Below is a small trained network, with its code and all its weights. Each question gives an input and a class and asks what happens when units are switched off, that is, made to give their printed mean instead of their output.

import numpy as np


def w(rows, s, z=0):
    codes = np.array(rows[::2]) - 128.0
    scale = np.full(codes.shape[1], s)
    scale[-1] = z or s
    return codes * scale


def norm(h):
    return h / np.sqrt((h * h).mean(-1, keepdims=True) + 1e-5)


def f(y):
    return y / 2 * (1 + np.tanh(0.7978845608 * (y + 0.044715 * y**3)))


def log_softmax(a):
    a = a - a.max(-1, keepdims=True)
    return a - np.log(np.exp(a).sum(-1, keepdims=True))


def net(x, mask):
    res = np.array(x, float).reshape(1, 6) / 4 @ E
    u = 0
    for l in range(4):
        y = f(norm(res) @ A[l][:, :-1].T + A[l][:, -1])
        res = res + np.where(mask[u : u + 5], y, B[l][:, -1]) @ B[l][:, :-1]
        u += 5
    return log_softmax(norm(res)[-1] @ U[:, :-1].T + U[:, -1])


A, B = {}, {}
E = w([
[18,27,210,51],'x0',
[17,215,66,123],'x1',
[131,128,125,128],'x2',
[126,130,135,128],'x3',
[126,127,134,130],'x4',
[70,76,192,253],'x5',
],0.0074)
A[0] = w([
[58,127,103,48,2],'0.n0',
[163,86,140,181,88],'0.n1',
[115,118,45,191,43],'0.n2',
[59,41,73,255,14],'0.n3',
[155,175,82,138,19],'0.n4',
],0.0064,0.0054)
B[0] = w([
[59,134,75,29,64],'0.n0',
[234,152,58,145,177],'0.n1',
[127,174,201,253,36],'0.n2',
[100,200,66,56,228],'0.n3',
[149,123,134,26,2],'0.n4',
],0.0052,0.00061)
A[1] = w([
[108,56,124,224,241],'1.n0',
[167,165,185,90,91],'1.n1',
[76,2,167,156,2],'1.n2',
[114,157,157,192,84],'1.n3',
[52,209,119,122,98],'1.n4',
],0.0084,0.0034)
B[1] = w([
[195,171,198,219,254],'1.n0',
[88,71,57,147,127],'1.n1',
[125,115,230,123,189],'1.n2',
[161,138,103,130,150],'1.n3',
[129,107,1,98,184],'1.n4',
],0.0089,0.0045)
A[2] = w([
[34,226,123,151,235],'2.n0',
[156,120,43,153,183],'2.n1',
[20,112,100,158,3],'2.n2',
[181,205,203,162,181],'2.n3',
[78,137,133,254,127],'2.n4',
],0.0088,0.0038)
B[2] = w([
[22,159,170,97,235],'2.n0',
[161,151,193,180,209],'2.n1',
[93,59,254,122,132],'2.n2',
[116,96,98,61,253],'2.n3',
[13,139,150,203,224],'2.n4',
],0.0097,0.0047)
A[3] = w([
[84,243,111,120,87],'3.n0',
[255,101,104,173,110],'3.n1',
[174,93,219,224,2],'3.n2',
[177,119,64,54,82],'3.n3',
[143,50,215,42,134],'3.n4',
],0.0098,0.0047)
B[3] = w([
[172,136,3,121,218],'3.n0',
[94,254,224,39,236],'3.n1',
[190,130,80,252,223],'3.n2',
[120,65,205,154,169],'3.n3',
[148,28,23,118,253],'3.n4',
],0.0089,0.0046)
U = w([
[236,175,213,32,254],'0',
[188,4,125,40,212],'1',
[226,179,222,249,7],'2',
[179,33,230,206,167],'3',
[169,213,37,57,128],'4',
[36,100,61,9,62],'5',
[40,190,101,200,95],'6',
[16,89,222,134,100],'7',
],0.012,0.003)

Each question gives the input, the list of numbers given to net, and the class t.
The units are the neurons (one row each of A and B). Each row of codes is followed by its name. A weight is (code - 128) times the scale printed after its matrix; where a second scale follows, it is the last column's (A, B and U).
mask holds one flag per neuron, layer by layer. A switched-off neuron (its flag False) gives its mean, the last column of its row in B, instead of its output. The means were averaged over made-up inputs and are rounded, as every weight is.
A unit's drop is (log p(t) with every unit on - log p(t) with that unit switched off) / (log p(t) with every unit on - log p(t) with every unit switched off).
The circuit of an input: a set's keep is (log p(t) with only the set's units on - log p(t) with every unit switched off) / (log p(t) with every unit on - log p(t) with every unit switched off). Starting from the 12 units with the biggest drops (on a tie, the unit counted first), units are removed one at a time, each time the one whose removal leaves the highest keep (on an exact tie, the one counted first), for as long as the keep stays at least 0.8.
units of the circuit, in order: the units of the circuit, biggest drop first
most important unit: the unit with the biggest drop
top k neurons: the k neurons with the biggest drops, biggest first
top k neurons in layer l: the k neurons of layer l with the biggest drops, biggest first
drop of u: that unit's drop, to one decimal
input [3,0,1,3,-4,-5], class 1: most important unit => 2.n4
input [-6,0,1,7,6,-7], class 0: top 2 neurons in layer 2 => 2.n4, 2.n0
input [1,-1,-1,0,8,-7], class 1: top 3 neurons => 1.n0, 3.n3, 3.n1
input [-2,-1,7,-7,3,-7], class 0: top 2 neurons => 3.n3, 2.n0
input [-5,-8,-1,6,0,-2], class 0: top 2 neurons => 3.n1, 2.n4
input [-6,-8,-4,6,-7,-1], class 0: top 3 neurons => 3.n1, 2.n4, 2.n3
input [8,-3,3,-2,-8,0], class 1: top 3 neurons => 3.n4, 2.n4, 2.n1
input [0,-5,4,5,3,-1], class 0: top 2 neurons in layer 1 => 1.n2, 1.n1
input [-8,-1,-3,-7,5,-3], class 0: top 2 neurons in layer 3 => 3.n1, 3.n2
input [2,2,8,7,5,0], class 5: top 2 neurons in layer 0 => 0.n0, 0.n2
input [1,-3,6,2,4,-7], class 1: top 3 neurons in layer 1 => 1.n0, 1.n4, 1.n3
input [-5,0,0,1,-8,-2], class 0: drop of 2.n0 => 0.1
input [-4,-7,2,-7,6,0], class 0: drop of 3.n2 => -0.1
input [-6,-5,0,5,7,-1], class 0: units of the circuit, in order => 3.n1
